Moves between elements:
fm ξ dd
fm σ qf
fm κ bz
fm λ mq
fm ε lb
fm γ dm
qt ξ ff
qt σ ns
qt κ qq
qt λ qn
qt ε qz
qt γ hn
ms ξ ql
ms σ cn
ms κ sc
ms λ cm
ms ε nq
ms γ tj
mc ξ pz
mc σ zz
mc κ fb
mc λ qd
mc ε pc
mc γ gq
fh ξ lp
fh σ lf
fh κ cm
fh λ tz
fh ε qh
fh γ ql
tt ξ mq
tt σ fm
tt κ lt
tt λ fj
tt ε dd
tt γ bz
mp ξ cj
mp σ hs
mp κ qh
mp λ pb
mp ε pg
mp γ zg
qj ξ tr
qj σ qn
qj κ dq
qj λ mg
qj ε rh
qj γ sn
sd ξ ph
sd σ hp
sd κ ff
sd λ dp
sd ε hc
sd γ qz
bq ξ dc
bq σ nj
bq κ zd
bq λ zz
bq ε rj
bq γ hm
ff ξ sd
ff σ qz
ff κ qt
ff λ rh
ff ε hp
ff γ ns
rr ξ bp
rr σ nm
rr κ hf
rr λ sr
rr ε ng
rr γ jr
zg ξ hs
zg σ hd
zg κ lh
zg λ mp
zg ε cp
zg γ sr
lh ξ zg
lh σ sr
lh κ nq
lh λ qh
lh ε hd
lh γ nl
cn ξ nq
cn σ rg
cn κ tj
cn λ ql
cn ε nl
cn γ gt
gt ξ rg
gt σ dp
gt κ tr
gt λ cn
gt ε hf
gt γ rh
jq ξ dm
jq σ mn
jq κ rj
jq λ bz
jq ε bb
jq γ mt
bb ξ qs
bb σ cm
bb κ mn
bb λ qf
bb ε fh
bb γ gd
qn ξ rh
qn σ ff
qn κ sn
qn λ tr
qn ε sd
qn γ qt
cm ξ fh
cm σ ql
cm κ gd
cm λ qs
cm ε lf
cm γ ms
tz ξ hm
tz σ lp
tz κ qs
tz λ zd
tz ε qr
tz γ fh
hd ξ cp
hd σ dq
hd κ sr
hd λ hs
hd ε qj
hd γ bp
mt ξ mn
mt σ zp
mt κ pb
mt λ jq
mt ε gd
mt γ cj
rm ξ qd
rm σ mc
rm κ bn
rm λ lg
rm ε pz
rm γ fb
hj ξ gq
hj σ zd
hj κ dd
hj λ fb
hj ε bq
hj γ lb
dp ξ hf
dp σ ph
dp κ rh
dp λ rg
dp ε jr
dp γ sd
ph ξ jr
ph σ hc
ph κ sd
ph λ hf
ph ε jd
ph γ hp
hn ξ ns
hn σ lg
hn κ nf
hn λ qt
hn ε gr
hn γ dg
zq ξ hr
zq σ rc
zq κ qd
zq λ qb
zq ε bc
zq γ pz
hc ξ jd
hc σ sj
hc κ hp
hc λ jr
hc ε cf
hc γ nz
mn ξ bb
mn σ gd
mn κ mt
mn λ dm
mn ε cm
mn γ zp
qs ξ tz
qs σ fh
qs κ bb
qs λ lb
qs ε lp
qs γ cm
sr ξ hd
sr σ bp
sr κ nl
sr λ zg
sr ε dq
sr γ rr
nj ξ rj
nj σ pb
nj κ hm
nj λ dc
nj ε mt
nj γ qr
cf ξ nf
cf σ gf
cf κ sj
cf λ jg
cf ε dg
cf γ td
qz ξ hp
qz σ qb
qz κ ns
qz λ sd
qz ε nz
qz γ gr
qb ξ nz
qb σ hr
qb κ gr
qb λ hp
qb ε nb
qb γ zq
qr ξ pb
qr σ mp
qr κ lp
qr λ nj
qr ε cj
qr γ qh
tr ξ gt
tr σ rh
tr κ qj
tr λ tj
tr ε dp
tr γ qn
dg ξ lg
dg σ rm
dg κ gf
dg λ hn
dg ε qd
dg γ bn
dd ξ hj
dd σ lb
dd κ fm
dd λ pm
dd ε zd
dd γ qf
zp ξ gd
zp σ sc
zp κ cj
zp λ mn
zp ε ms
zp γ pg
nb ξ td
nb σ fj
nb κ hr
nb λ sj
nb ε nr
nb γ bc
ng ξ sn
ng σ qq
ng κ nm
ng λ dq
ng ε qt
ng γ jg
jg ξ qq
jg σ nf
jg κ jd
jg λ ng
jg ε hn
jg γ cf
sj ξ cf
sj σ td
sj κ nz
sj λ jd
sj ε gf
sj γ nb
pm ξ fb
pm σ hj
pm κ mq
pm λ bn
pm ε gq
pm γ dd
lg ξ gr
lg σ qd
lg κ dg
lg λ ns
lg ε zq
lg γ rm
hr ξ nb
hr σ bc
hr κ zq
hr λ nz
hr ε fj
hr γ rc
cj ξ zp
cj σ pg
cj κ mp
cj λ mt
cj ε sc
cj γ hs
hm ξ nj
hm σ qr
hm κ tz
hm λ bq
hm ε pb
hm γ lp
lb ξ zd
lb σ tz
lb κ qf
lb λ hj
lb ε hm
lb γ qs
bz ξ fm
bz σ dm
bz κ mb
bz λ tt
bz ε qf
bz γ jq
nm ξ ng
nm σ jg
nm κ jr
nm λ bp
nm ε qq
nm γ jd
fb ξ mc
fb σ gq
fb κ pm
fb λ rm
fb ε zz
fb γ hj
hp ξ hc
hp σ nz
hp κ qz
hp λ ph
hp ε sj
hp γ qb
qf ξ lb
qf σ qs
qf κ dm
qf λ dd
qf ε tz
qf γ bb
pc ξ lt
pc σ mb
pc κ zz
pc λ rc
pc ε bz
pc γ dc
dm ξ qf
dm σ bb
dm κ jq
dm λ fm
dm ε qs
dm γ mn
pb ξ mt
pb σ cj
pb κ qr
pb λ rj
pb ε zp
pb γ mp
qd ξ zq
qd σ pz
qd κ rm
qd λ gr
qd ε rc
qd γ mc
bn ξ rm
bn σ fb
bn κ nr
bn λ dg
bn ε mc
bn γ pm
mq ξ pm
mq σ dd
mq κ tt
mq λ nr
mq ε hj
mq γ fm
td ξ gf
td σ nr
td κ nb
td λ cf
td ε bn
td γ fj
nz ξ sj
nz σ nb
nz κ qb
nz λ hc
nz ε td
nz γ hr
lp ξ qr
lp σ qh
lp κ fh
lp λ hm
lp ε mp
lp γ lf
pg ξ sc
pg σ mg
pg κ hs
pg λ zp
pg ε tj
pg γ cp
jr ξ nm
jr σ jd
jr κ ph
jr λ rr
jr ε jg
jr γ hc
rc ξ bc
rc σ lt
rc κ pz
rc λ hr
rc ε tt
rc γ pc
bc ξ fj
bc σ tt
bc κ rc
bc λ nb
bc ε mq
bc γ lt
tj ξ cn
tj σ gt
tj κ mg
tj λ ms
tj ε rg
tj γ tr
nq ξ lh
nq σ nl
nq κ cn
nq λ lf
nq ε sr
nq γ rg
hs ξ pg
hs σ cp
hs κ zg
hs λ cj
hs ε mg
hs γ hd
mg ξ tj
mg σ tr
mg κ cp
mg λ sc
mg ε gt
mg γ qj
gq ξ zz
gq σ bq
gq κ hj
gq λ mc
gq ε dc
gq γ zd
sc ξ ms
sc σ tj
sc κ pg
sc λ gd
sc ε cn
sc γ mg
qh ξ mp
qh σ zg
qh κ lf
qh λ qr
qh ε hs
qh γ lh
rj ξ jq
rj σ mt
rj κ nj
rj λ mb
rj ε mn
rj γ pb
sn ξ qn
sn σ qt
sn κ ng
sn λ qj
sn ε ff
sn γ qq
fj ξ nr
fj σ mq
fj κ bc
fj λ td
fj ε pm
fj γ tt
gr ξ qb
gr σ zq
gr κ lg
gr λ qz
gr ε hr
gr γ qd
zd ξ bq
zd σ hm
zd κ lb
zd λ gq
zd ε nj
zd γ tz
dc ξ mb
dc σ rj
dc κ bq
dc λ pc
dc ε jq
dc γ nj
ql ξ lf
ql σ nq
ql κ ms
ql λ fh
ql ε lh
ql γ cn
nl ξ sr
nl σ rr
nl κ rg
nl λ lh
nl ε bp
nl γ hf
dq ξ qj
dq σ sn
dq κ bp
dq λ cp
dq ε qn
dq γ ng
gf ξ dg
gf σ bn
gf κ td
gf λ nf
gf ε rm
gf γ nr
mb ξ bz
mb σ jq
mb κ dc
mb λ lt
mb ε dm
mb γ rj
gd ξ cm
gd σ ms
gd κ zp
gd λ bb
gd ε ql
gd γ sc
pz ξ rc
pz σ pc
pz κ mc
pz λ zq
pz ε lt
pz γ zz
rh ξ dp
rh σ sd
rh κ qn
rh λ gt
rh ε ph
rh γ ff
lf ξ qh
lf σ lh
lf κ ql
lf λ lp
lf ε zg
lf γ nq
qq ξ qt
qq σ hn
qq κ jg
qq λ sn
qq ε ns
qq γ nf
nf ξ hn
nf σ dg
nf κ cf
nf λ qq
nf ε lg
nf γ gf
lt ξ tt
lt σ bz
lt κ pc
lt λ bc
lt ε fm
lt γ mb
jd ξ jg
jd σ cf
jd κ hc
jd λ nm
jd ε nf
jd γ sj
nr ξ bn
nr σ pm
nr κ fj
nr λ gf
nr ε fb
nr γ mq
ns ξ qz
ns σ gr
ns κ hn
ns λ ff
ns ε qb
ns γ lg
bp ξ dq
bp σ ng
bp κ rr
bp λ hd
bp ε sn
bp γ nm
cp ξ mg
cp σ qj
cp κ hd
cp λ pg
cp ε tr
cp γ dq
zz ξ pc
zz σ dc
zz κ gq
zz λ pz
zz ε mb
zz γ bq
hf ξ rr
hf σ jr
hf κ dp
hf λ nl
hf ε nm
hf γ ph
rg ξ nl
rg σ hf
rg κ gt
rg λ nq
rg ε rr
rg γ dp

In the rows, 118 means zero.

The rows follow the links: the fewer symbols apart two elements are, the more alike their rows tend to be.

Each row is also shifted at random along 5 hidden directions that mean nothing.

Some elements, each with a row of numbers:
bq: 38	141	125	125	106	151	119	113	127	113	118	122	117	132	124	104	94	157	107	127	126	125	121	126	120	124	101	136	113	123	125	106	110	143	113	136	135	103	115	132	135	141	132	121
pg: 110	126	104	119	108	140	92	135	113	104	111	115	108	120	124	111	133	95	141	132	130	98	102	128	125	96	96	96	104	89	124	104	137	95	92	135	92	136	145	106	125	121	120	123
ff: 116	115	122	111	121	106	112	108	130	123	130	112	126	97	127	124	74	117	96	119	110	130	117	99	119	121	140	117	116	126	102	116	139	109	129	117	126	126	97	143	137	105	75	109
nb: 146	140	114	130	155	138	133	94	106	156	93	134	147	100	126	152	67	151	87	96	99	138	108	121	119	73	164	126	134	145	92	114	114	117	104	69	133	104	94	137	121	89	109	92
bz: 59	123	120	120	121	97	124	126	142	134	95	115	103	111	114	120	131	119	105	135	138	120	107	129	93	125	124	129	133	111	130	119	94	139	118	132	119	77	125	108	132	119	151	140
hm: 124	124	119	115	118	151	124	77	114	99	119	120	137	142	141	126	96	134	102	104	76	90	107	125	139	93	106	138	89	95	91	117	149	114	114	97	125	139	128	114	111	108	127	96
mp: 216	124	154	151	112	86	109	139	133	143	115	133	111	110	98	101	157	106	128	101	115	118	136	136	151	105	135	133	140	112	150	123	78	97	122	145	89	103	136	93	109	158	148	89
dm: 100	132	114	116	99	159	105	113	123	101	111	112	115	157	134	94	113	133	133	120	120	110	106	139	130	96	74	129	89	109	112	118	140	130	101	123	129	129	150	97	127	120	128	102
cn: 206	94	120	125	136	126	100	112	113	124	107	121	117	99	141	145	114	110	113	132	137	103	133	130	102	102	141	123	124	90	110	122	131	81	81	89	100	96	106	113	116	113	132	150
dc: 64	142	134	131	120	141	125	83	133	127	110	126	130	113	121	119	73	143	85	109	85	122	107	134	122	101	151	146	124	122	107	104	110	133	124	106	133	107	113	127	131	120	131	91
pc: 111	108	109	117	141	120	145	98	113	125	96	128	126	115	115	147	120	131	90	113	104	111	111	122	94	118	138	130	130	112	106	124	99	137	124	91	130	90	98	119	98	106	151	145
mc: 168	92	103	120	119	77	147	133	153	134	89	121	99	124	106	111	142	101	117	124	136	108	136	134	101	119	120	110	149	117	129	154	93	144	118	111	79	104	131	107	75	108	152	160
cj: 201	130	152	147	107	81	107	130	130	139	132	128	112	120	98	97	161	94	131	101	100	116	120	129	168	103	132	136	121	108	147	123	80	104	133	148	96	116	148	84	117	151	146	54
fb: 176	106	103	112	115	146	132	105	101	114	116	128	126	169	109	112	123	128	126	112	111	117	124	118	141	103	91	122	90	131	103	146	113	147	125	97	134	136	117	98	85	119	133	93
mq: 134	109	90	104	133	138	136	80	111	120	99	121	128	135	123	135	116	94	114	106	72	99	85	138	119	81	135	121	97	110	87	131	134	137	129	62	131	142	137	83	100	72	131	77
rh: 190	108	118	127	111	104	114	149	126	124	112	123	109	104	85	102	118	101	111	102	120	131	117	116	118	123	120	115	128	117	132	103	98	91	139	151	108	123	103	125	106	142	108	128
rc: 101	115	119	132	115	115	156	96	142	121	118	136	128	124	116	115	81	137	91	115	105	115	146	121	128	117	140	118	140	135	114	137	103	152	125	104	94	130	96	144	78	121	121	129
jq: 86	122	122	124	129	175	133	95	116	105	80	122	121	119	158	123	70	184	97	112	137	106	147	156	57	114	108	141	145	110	104	97	144	110	53	81	120	83	105	146	114	104	148	217
zz: 105	111	106	113	120	111	131	117	115	122	114	120	123	139	101	131	143	118	110	124	115	117	99	107	126	125	109	127	104	115	116	132	92	143	144	123	134	102	111	105	106	131	145	109
fm: 126	129	117	117	138	157	112	92	101	135	99	122	133	131	120	134	103	140	113	110	100	129	92	138	118	86	128	143	100	123	97	114	115	136	113	82	161	99	121	89	138	105	141	75
qt: 93	107	118	113	101	54	117	138	153	124	135	102	107	98	116	109	111	93	106	136	140	132	124	91	118	151	122	107	129	123	132	133	120	119	141	157	100	115	110	141	131	124	81	137
zq: 3	135	110	127	97	62	134	146	155	131	134	121	116	106	100	116	114	113	97	150	138	131	115	78	147	145	124	92	135	131	147	128	86	156	149	178	83	115	107	163	118	145	98	121
ph: 158	110	113	109	120	127	103	134	112	127	118	106	123	119	121	122	94	129	113	124	147	138	116	102	112	121	101	117	107	126	112	115	131	100	109	128	138	111	93	137	141	119	87	130
nq: 117	104	120	135	109	78	117	114	149	117	131	126	123	86	119	133	113	76	84	134	99	90	117	103	142	123	158	115	126	80	126	118	113	95	137	140	65	130	111	140	103	137	114	122
ql: 74	136	123	122	100	154	95	152	102	95	121	120	102	128	122	97	141	132	152	134	156	112	129	123	116	125	75	103	118	111	141	94	120	101	82	151	105	116	135	124	124	143	126	154
hd: 102	97	133	120	105	94	103	109	125	104	161	113	114	106	119	123	124	85	122	143	114	108	132	96	136	150	135	115	103	107	123	127	115	114	139	130	107	125	106	117	120	138	103	103
pb: 120	119	131	114	128	119	117	98	100	107	125	114	127	127	139	139	145	133	114	115	111	99	117	118	118	127	108	138	99	99	107	127	128	110	113	102	133	97	126	104	127	114	140	118
gt: 155	96	137	115	119	119	99	124	106	113	136	112	101	111	116	108	134	102	147	120	133	128	148	129	96	144	129	118	127	124	127	112	113	106	107	107	129	110	111	98	122	123	115	128
nz: 136	120	103	110	124	104	142	148	98	123	105	121	119	120	96	114	148	125	128	100	131	133	116	107	105	126	97	97	136	139	127	121	104	116	127	125	119	120	113	127	102	107	112	143
tr: 88	105	154	144	110	78	133	108	145	111	157	130	112	70	97	110	98	98	89	108	81	118	157	109	112	168	184	123	157	119	136	101	89	115	156	133	94	128	85	150	99	149	109	128

Start here and follow the symbols in turn, left to right. Where do you end up?
Answer with the element's name.
164	100	106	105	116	77	103	138	141	138	107	97	107	95	119	116	116	82	120	131	137	126	100	112	105	111	126	112	119	111	117	130	134	101	121	127	112	112	126	112	137	97	90	119
λ κ κ λ ξ σ κ => rh
149	112	114	114	127	134	110	124	110	126	111	115	128	107	121	128	75	134	96	115	129	136	122	105	103	119	120	122	115	123	105	107	131	94	110	119	132	109	80	151	132	119	88	138
σ λ λ σ σ => qq
122	131	111	127	106	92	115	137	139	145	127	120	120	133	102	110	117	112	120	134	138	138	110	98	169	108	114	108	108	139	130	142	90	151	139	148	106	123	125	120	121	135	104	68
ξ λ σ ξ => nb
151	109	109	120	108	130	137	106	122	119	124	131	125	159	107	104	112	125	121	117	111	117	132	114	152	110	100	119	105	136	113	148	105	154	130	111	117	141	116	113	84	125	123	93
ε κ λ ε κ => lt
141	124	109	125	123	101	123	103	145	155	103	121	124	116	122	116	92	97	112	121	103	127	108	132	145	75	157	113	127	132	112	141	116	143	118	97	103	131	143	104	115	90	112	61
σ γ γ ε λ => bq
179	137	155	151	123	140	112	118	111	126	114	138	123	110	114	112	115	141	119	96	109	119	141	140	132	102	136	136	137	116	133	101	96	92	99	117	108	112	115	121	111	146	141	106
γ ε λ ξ => pg
83	133	115	116	113	144	104	109	135	122	98	110	110	133	130	102	106	125	123	122	115	118	99	147	116	93	103	134	108	114	114	112	128	133	101	117	127	112	152	91	139	108	134	99
σ γ ε λ ξ => mt
134	103	113	120	132	130	153	109	108	117	104	135	127	134	111	136	116	158	93	114	127	119	141	113	100	134	110	130	129	125	114	132	91	137	117	99	128	88	80	137	80	131	151	171
ε γ γ λ ξ ξ => zd
77	120	104	122	97	79	125	134	158	135	126	119	106	130	111	101	119	98	123	145	132	124	120	107	150	118	118	96	124	134	136	148	102	160	132	144	88	133	139	119	107	119	109	91
σ ξ σ γ γ σ => lp
156	117	116	121	106	136	120	104	129	107	113	118	125	156	134	112	118	127	113	108	105	98	113	128	143	94	90	135	92	95	107	130	139	117	114	118	115	133	141	103	109	118	135	104
κ λ κ κ => lb
98	116	119	104	117	114	111	107	103	101	123	105	120	135	139	131	161	123	127	129	127	92	107	111	114	132	86	126	89	96	118	126	137	113	110	113	128	102	137	98	128	111	139	130
σ ε ε σ ε λ => hd
15	119	110	95	95	86	125	124	131	91	148	97	107	114	116	94	124	91	141	119	107	121	114	101	111	152	107	86	121	135	121	118	144	137	145	135	113	162	140	120	126	92	75	108
γ ε λ ε => td
124	90	129	114	127	96	115	145	124	115	106	111	81	76	114	105	139	99	140	128	156	126	158	144	41	161	137	111	172	119	141	104	109	99	86	115	105	83	114	114	116	115	129	206
κ σ ε λ => rh
111	139	102	118	132	117	123	120	105	140	109	124	137	120	106	135	110	120	109	109	103	134	80	101	144	90	127	105	108	134	109	118	112	125	137	115	128	131	112	121	124	103	99	67
λ λ γ ξ => hn
140	123	123	120	129	95	151	106	118	122	118	129	134	108	99	116	108	114	104	76	70	125	117	112	120	117	146	111	142	139	112	116	110	119	151	101	113	152	110	129	93	100	102	93
κ κ λ κ λ γ => hp
73	134	127	123	91	157	112	141	120	100	117	121	109	160	126	89	111	174	122	136	167	125	150	117	123	143	46	130	105	123	136	114	108	136	93	162	128	98	113	141	117	166	137	171
λ σ ξ σ σ ε => cj
132	134	137	138	103	133	123	104	143	126	116	129	127	142	113	95	92	140	99	104	96	120	121	132	157	96	115	151	110	118	117	122	103	134	131	135	117	124	125	116	118	147	136	78
σ λ ξ ε σ ε => gd
112	110	137	120	87	55	132	135	145	116	163	112	115	125	100	88	125	103	118	114	115	136	138	81	161	163	108	112	117	144	139	143	102	138	173	167	105	149	110	135	109	146	79	87
γ ε ξ σ ε ε => pc
128	132	82	97	113	137	110	163	79	122	111	109	117	157	97	113	164	126	161	125	154	138	86	94	139	106	49	86	83	142	123	124	114	130	126	144	147	127	129	102	127	116	103	89
ε λ ε σ => fj
